Below are the code and all the weights of a small trained network. Each question names an input and a class and asks about switching units off, where a switched-off unit gives its printed mean instead of its output.

import numpy as np


def w(rows, s, z=0):
    codes = np.array(rows[::2]) - 128.0
    scale = np.full(codes.shape[1], s)
    scale[-1] = z or s
    return codes * scale


def f(y):
    return np.maximum(y, 0)


def log_softmax(a):
    a = a - a.max(-1, keepdims=True)
    return a - np.log(np.exp(a).sum(-1, keepdims=True))


def net(x, mask):
    res = np.array(x, float).reshape(1, 8) / 4 @ E
    y = f(res @ A[0][:, :-1].T + A[0][:, -1])
    res = res + np.where(mask, y, B[0][:, -1]) @ B[0][:, :-1]
    return log_softmax(res[-1] @ U[:, :-1].T + U[:, -1])


A, B = {}, {}
E = w([
[9,87,81,138,134],'x0',
[106,160,247,79,174],'x1',
[86,113,167,157,127],'x2',
[82,254,81,141,100],'x3',
[103,149,182,157,37],'x4',
[89,118,130,84,85],'x5',
[86,150,182,221,119],'x6',
[78,150,141,111,169],'x7',
],0.0095)
A[0] = w([
[156,81,148,145,131,186],'neuron 1',
[102,117,183,97,126,95],'neuron 2',
[198,123,144,91,205,190],'neuron 3',
[83,62,141,131,113,128],'neuron 4',
[35,122,81,212,136,65],'neuron 5',
[47,75,102,183,120,189],'neuron 6',
[92,125,116,140,30,218],'neuron 7',
[104,209,94,114,158,143],'neuron 8',
[125,197,156,182,11,72],'neuron 9',
[127,73,155,81,124,199],'neuron 10',
[48,114,235,60,119,190],'neuron 11',
[85,121,196,109,148,119],'neuron 12',
[197,101,128,139,152,125],'neuron 13',
[198,134,130,174,130,83],'neuron 14',
[154,50,131,75,131,151],'neuron 15',
[67,96,184,149,44,254],'neuron 16',
[102,85,95,100,51,132],'neuron 17',
[151,195,154,65,139,169],'neuron 18',
[65,132,225,109,145,129],'neuron 19',
[182,117,157,215,111,137],'neuron 20',
[102,188,119,168,160,159],'neuron 21',
[28,161,143,116,188,131],'neuron 22',
[140,44,81,132,119,168],'neuron 23',
[91,140,102,162,79,187],'neuron 24',
[150,141,133,178,169,119],'neuron 25',
[117,203,190,92,191,148],'neuron 26',
[123,40,113,9,100,206],'neuron 27',
[113,141,56,149,201,99],'neuron 28',
[209,188,60,154,192,231],'neuron 29',
[129,187,158,203,31,78],'neuron 30',
[109,106,118,125,72,139],'neuron 31',
[181,157,68,35,152,190],'neuron 32',
[98,148,75,131,151,122],'neuron 33',
[221,143,174,224,189,121],'neuron 34',
[106,138,144,195,66,80],'neuron 35',
[74,195,69,184,129,135],'neuron 36',
],0.011,0.0053)
B[0] = w([
[172,62,66,171,198,184],'neuron 1',
[154,89,197,167,163,170],'neuron 2',
[120,23,133,51,170,215],'neuron 3',
[113,143,126,180,211,172],'neuron 4',
[14,142,85,123,158,199],'neuron 5',
[44,186,89,139,200,212],'neuron 6',
[243,223,85,205,115,211],'neuron 7',
[81,113,152,79,57,185],'neuron 8',
[216,191,125,195,16,223],'neuron 9',
[177,117,152,123,228,186],'neuron 10',
[179,156,222,147,164,247],'neuron 11',
[120,127,219,142,172,191],'neuron 12',
[125,60,72,136,138,184],'neuron 13',
[137,32,83,138,81,175],'neuron 14',
[138,150,77,120,233,188],'neuron 15',
[179,209,156,198,207,243],'neuron 16',
[183,196,51,136,168,175],'neuron 17',
[170,60,172,94,92,197],'neuron 18',
[142,119,247,133,161,224],'neuron 19',
[175,35,93,187,93,203],'neuron 20',
[69,131,142,131,81,186],'neuron 21',
[72,119,182,126,98,203],'neuron 22',
[113,152,96,116,199,192],'neuron 23',
[74,253,66,183,101,192],'neuron 24',
[98,28,170,146,148,164],'neuron 25',
[118,89,230,99,77,218],'neuron 26',
[178,179,117,124,214,216],'neuron 27',
[56,94,142,79,120,173],'neuron 28',
[92,47,86,67,43,231],'neuron 29',
[139,182,145,224,5,220],'neuron 30',
[175,172,89,146,162,162],'neuron 31',
[170,168,78,5,113,213],'neuron 32',
[75,153,82,67,78,163],'neuron 33',
[96,25,112,157,102,230],'neuron 34',
[151,201,130,223,123,187],'neuron 35',
[59,138,108,134,70,204],'neuron 36',
],0.006,0.012)
U = w([
[161,197,86,92,123,4],'0',
[21,168,134,126,142,192],'1',
[154,199,137,205,74,116],'2',
[131,60,123,145,132,85],'3',
[146,121,131,59,190,140],'4',
[124,136,144,47,65,175],'5',
[129,163,148,152,205,211],'6',
[127,129,245,107,142,63],'7',
],0.011,0.0031)

Each question gives the input, the list of numbers given to net, and the class t.
The units are the neurons (one row each of A and B). Each row of codes is followed by its name. A weight is (code - 128) times the scale printed after its matrix; where a second scale follows, it is the last column's (A, B and U).
mask holds one flag per neuron, in row order. A switched-off neuron (its flag False) gives its mean, the last column of its row in B, instead of its output. The means were averaged over made-up inputs and are rounded, as every weight is.
A unit's drop is (log p(t) with every unit on - log p(t) with that unit switched off) / (log p(t) with every unit on - log p(t) with every unit switched off).
The circuit of an input: a set's keep is (log p(t) with only the set's units on - log p(t) with every unit switched off) / (log p(t) with every unit on - log p(t) with every unit switched off). Starting from the 12 units with the biggest drops (on a tie, the unit counted first), units are removed one at a time, each time the one whose removal leaves the highest keep (on an exact tie, the one counted first), for as long as the keep stays at least 0.8.
units of the circuit, in order: the units of the circuit, biggest drop first
most important unit: the unit with the biggest drop
top k neurons: the k neurons with the biggest drops, biggest first
drop when u is switched off: that unit's drop, to one decimal
input [8,-6,-7,0,-2,-4,-4,-3], class 0: units of the circuit, in order	neuron 32; neuron 17
input [0,7,4,-5,-6,-6,-4,7], class 7: units of the circuit, in order	neuron 26
input [3,-8,1,-7,4,-8,2,2], class 6: units of the circuit, in order	neuron 6; neuron 23
input [4,-3,-5,-3,3,0,4,7], class 1: units of the circuit, in order	neuron 5; neuron 6
input [7,6,-3,-6,3,5,3,1], class 6: units of the circuit, in order	neuron 16; neuron 4
input [8,-3,5,-4,0,-7,2,-5], class 6: units of the circuit, in order	neuron 29; neuron 23
input [-8,1,7,-3,-6,-6,-4,1], class 3: units of the circuit, in order	neuron 34; neuron 29
input [-2,6,-7,-7,-7,-6,8,8], class 7: top 2 neurons	neuron 26; neuron 19
input [-2,-4,-1,5,-3,2,-8,-3], class 5: top 2 neurons	neuron 29; neuron 16
input [3,0,-7,-1,5,7,3,7], class 2: top 2 neurons	neuron 7; neuron 3
input [0,5,-4,-3,3,-2,3,-8], class 3: drop when neuron 24 is switched off	0.1
input [2,-3,3,-6,-3,3,-1,-4], class 4: drop when neuron 14 is switched off	-0.1
input [-1,0,-3,7,4,-8,0,8], class 5: drop when neuron 18 is switched off	0.1
input [-3,-6,8,-1,-6,5,0,-2], class 4: drop when neuron 30 is switched off	0.2
input [1,8,-4,7,8,3,2,7], class 7: most important unit	neuron 19
